Here is a tiny trained network, its code and every weight. The questions are about switching its units off for an input and a target symbol, where a switched-off unit gives its printed mean instead of its output.

import numpy as np


def w(rows, s, z=0):
    codes = np.array(rows[::2]) - 128.0
    scale = np.full(codes.shape[1], s)
    scale[-1] = z or s
    return codes * scale


def norm(h):
    return h / np.sqrt((h * h).mean(-1, keepdims=True) + 1e-5)


def f(y):
    return y / 2 * (1 + np.tanh(0.7978845608 * (y + 0.044715 * y**3)))


def softmax(a):
    e = np.exp(a - a.max(-1, keepdims=True))
    return e / e.sum(-1, keepdims=True)


def log_softmax(a):
    a = a - a.max(-1, keepdims=True)
    return a - np.log(np.exp(a).sum(-1, keepdims=True))


def net(x, mask):
    ids = ['ΓΔΠΣΦΩαβεζηλξτψ'.index(c) for c in x.split()]
    T = len(ids)
    res = E[ids] + P[:T]
    u = 0
    for l in range(2):
        q, k, v = (norm(res) @ M[l].T for M in (Q, K, V))
        z = softmax(np.where(np.tri(T) > 0, q @ k.T / 3**0.5, -1e9)) @ v
        res = res + np.where(mask[u], z, O[l][:, -1]) @ O[l][:, :-1]
        u += 1
        y = f(norm(res) @ A[l][:, :-1].T + A[l][:, -1])
        res = res + np.where(mask[u : u + 4], y, B[l][:, -1]) @ B[l][:, :-1]
        u += 4
    return log_softmax(norm(res)[-1] @ U[:, :-1].T + U[:, -1])


Q, K, V, O, A, B = {}, {}, {}, {}, {}, {}
E = w([
[118,129,26],'Γ',
[47,95,176],'Δ',
[89,89,133],'Π',
[129,106,133],'Σ',
[39,113,173],'Φ',
[254,98,175],'Ω',
[176,15,146],'α',
[159,119,172],'β',
[114,165,149],'ε',
[58,131,49],'ζ',
[173,144,179],'η',
[219,154,40],'λ',
[114,113,217],'ξ',
[125,123,127],'τ',
[148,231,196],'ψ',
],0.021)
P = w([
[181,188,153],'0',
[199,195,105],'1',
[129,247,55],'2',
[66,245,40],'3',
[99,228,45],'4',
[47,254,37],'5',
],0.0026)
Q[0] = w([
[127,149,5],'0.h1',
[100,146,121],'0.h1',
[8,159,138],'0.h1',
],0.021)
K[0] = w([
[111,128,2],'0.h1',
[78,117,126],'0.h1',
[15,116,106],'0.h1',
],0.019)
V[0] = w([
[2,161,76],'0.h1',
[200,29,112],'0.h1',
[77,166,80],'0.h1',
],0.009)
O[0] = w([
[21,117,3,2],'0.h1',
[223,38,176,218],'0.h1',
[33,108,67,70],'0.h1',
],0.0064,0.0034)
A[0] = w([
[84,126,213,4],'0.n1',
[4,127,139,52],'0.n2',
[164,211,129,17],'0.n3',
[119,102,251,4],'0.n4',
],0.017,0.0016)
B[0] = w([
[94,191,91,153],'0.n1',
[122,87,199,238],'0.n2',
[184,203,152,164],'0.n3',
[6,92,122,254],'0.n4',
],0.02,0.007)
Q[1] = w([
[85,220,102],'1.h1',
[147,228,210],'1.h1',
[182,163,252],'1.h1',
],0.011)
K[1] = w([
[162,2,124],'1.h1',
[220,72,202],'1.h1',
[195,170,187],'1.h1',
],0.01)
V[1] = w([
[87,179,147],'1.h1',
[206,149,115],'1.h1',
[208,8,136],'1.h1',
],0.011)
O[1] = w([
[78,151,113,132],'1.h1',
[168,63,29,1],'1.h1',
[172,2,174,233],'1.h1',
],0.0085,0.0027)
A[1] = w([
[154,7,68,60],'1.n1',
[70,189,26,64],'1.n2',
[12,146,200,143],'1.n3',
[117,134,76,4],'1.n4',
],0.015,0.0031)
B[1] = w([
[58,217,103,153],'1.n1',
[175,4,136,145],'1.n2',
[169,185,95,254],'1.n3',
[94,12,164,121],'1.n4',
],0.024,0.013)
U = w([
[143,81,89,253],'Γ',
[92,174,200,82],'Δ',
[147,132,137,79],'Π',
[136,131,135,75],'Σ',
[92,166,168,88],'Φ',
[205,99,227,117],'Ω',
[166,160,161,89],'α',
[63,118,171,224],'β',
[154,130,133,88],'ε',
[105,132,2,139],'ζ',
[128,171,105,112],'η',
[240,133,77,152],'λ',
[22,153,94,120],'ξ',
[139,132,145,90],'τ',
[158,169,171,96],'ψ',
],0.022,0.011)

Each question gives the input, a string of symbols that net reads in full, and the target symbol t.
The units are the heads (3 rows each of Q, K, V and O) and the neurons (one row each of A and B). Each row of codes is followed by its name. A weight is (code - 128) times the scale printed after its matrix; where a second scale follows, it is the last column's (O, A, B and U).
mask holds one flag per unit, layer by layer, with each layer's heads first. A switched-off unit (its flag False) gives its mean, the last column of its rows in O or B, instead of its output. The means were averaged over made-up inputs and are rounded, as every weight is.
A unit's drop is (log p(t) with every unit on - log p(t) with that unit switched off) / (log p(t) with every unit on - log p(t) with every unit switched off).
The circuit of an input: a set's keep is (log p(t) with only the set's units on - log p(t) with every unit switched off) / (log p(t) with every unit on - log p(t) with every unit switched off). Starting from all 10 units, units are removed one at a time, each time the one whose removal leaves the highest keep (on an exact tie, the one counted first), for as long as the keep stays at least 0.8.
circuit, biggest first: the units of the circuit, biggest drop first
most important unit: the unit with the biggest drop
k most important neurons: the k neurons with the biggest drops, biggest first
top k neurons in layer l: the k neurons of layer l with the biggest drops, biggest first
drop of u: that unit's drop, to one decimal
input Ω α η, target Ω: most important unit -> 1.h1
input α Ω Γ, target Γ: circuit, biggest first -> 0.h1; 1.n2
input Δ λ α ζ α ξ, target ξ: top 2 neurons in layer 0 -> 0.n4; 0.n1
input α λ λ β ε, target λ: top 2 neurons in layer 0 -> 0.n4; 0.n1
input ε η ψ α, target ζ: circuit, biggest first -> 1.h1; 0.n3
input ζ Σ Γ Γ, target Γ: 2 most important neurons -> 1.n2; 0.n4
input λ α β, target λ: top 2 neurons in layer 0 -> 0.n4; 0.n2
input α α α Π α, target β: top 2 neurons in layer 1 -> 1.n1; 1.n3
input Π α Γ Ω ζ α, target Δ: top 3 neurons in layer 0 -> 0.n4; 0.n2; 0.n3
input λ λ ζ α, target ξ: top 2 neurons in layer 0 -> 0.n3; 0.n1
input λ λ Ω Σ, target ξ: 3 most important neurons -> 1.n1; 1.n3; 0.n2
input Γ α λ Σ, target ξ: top 2 neurons in layer 1 -> 1.n1; 1.n3
input ψ α α, target ζ: drop of 1.h1 -> 0.2
input ζ ζ α, target Δ: circuit, biggest first -> 1.h1
input ζ Σ ξ, target ξ: drop of 0.n4 -> 0.8
input β α α Ω α, target β: drop of 0.n3 -> 0.1
input λ Π α, target ξ: drop of 0.h1 -> 0.3
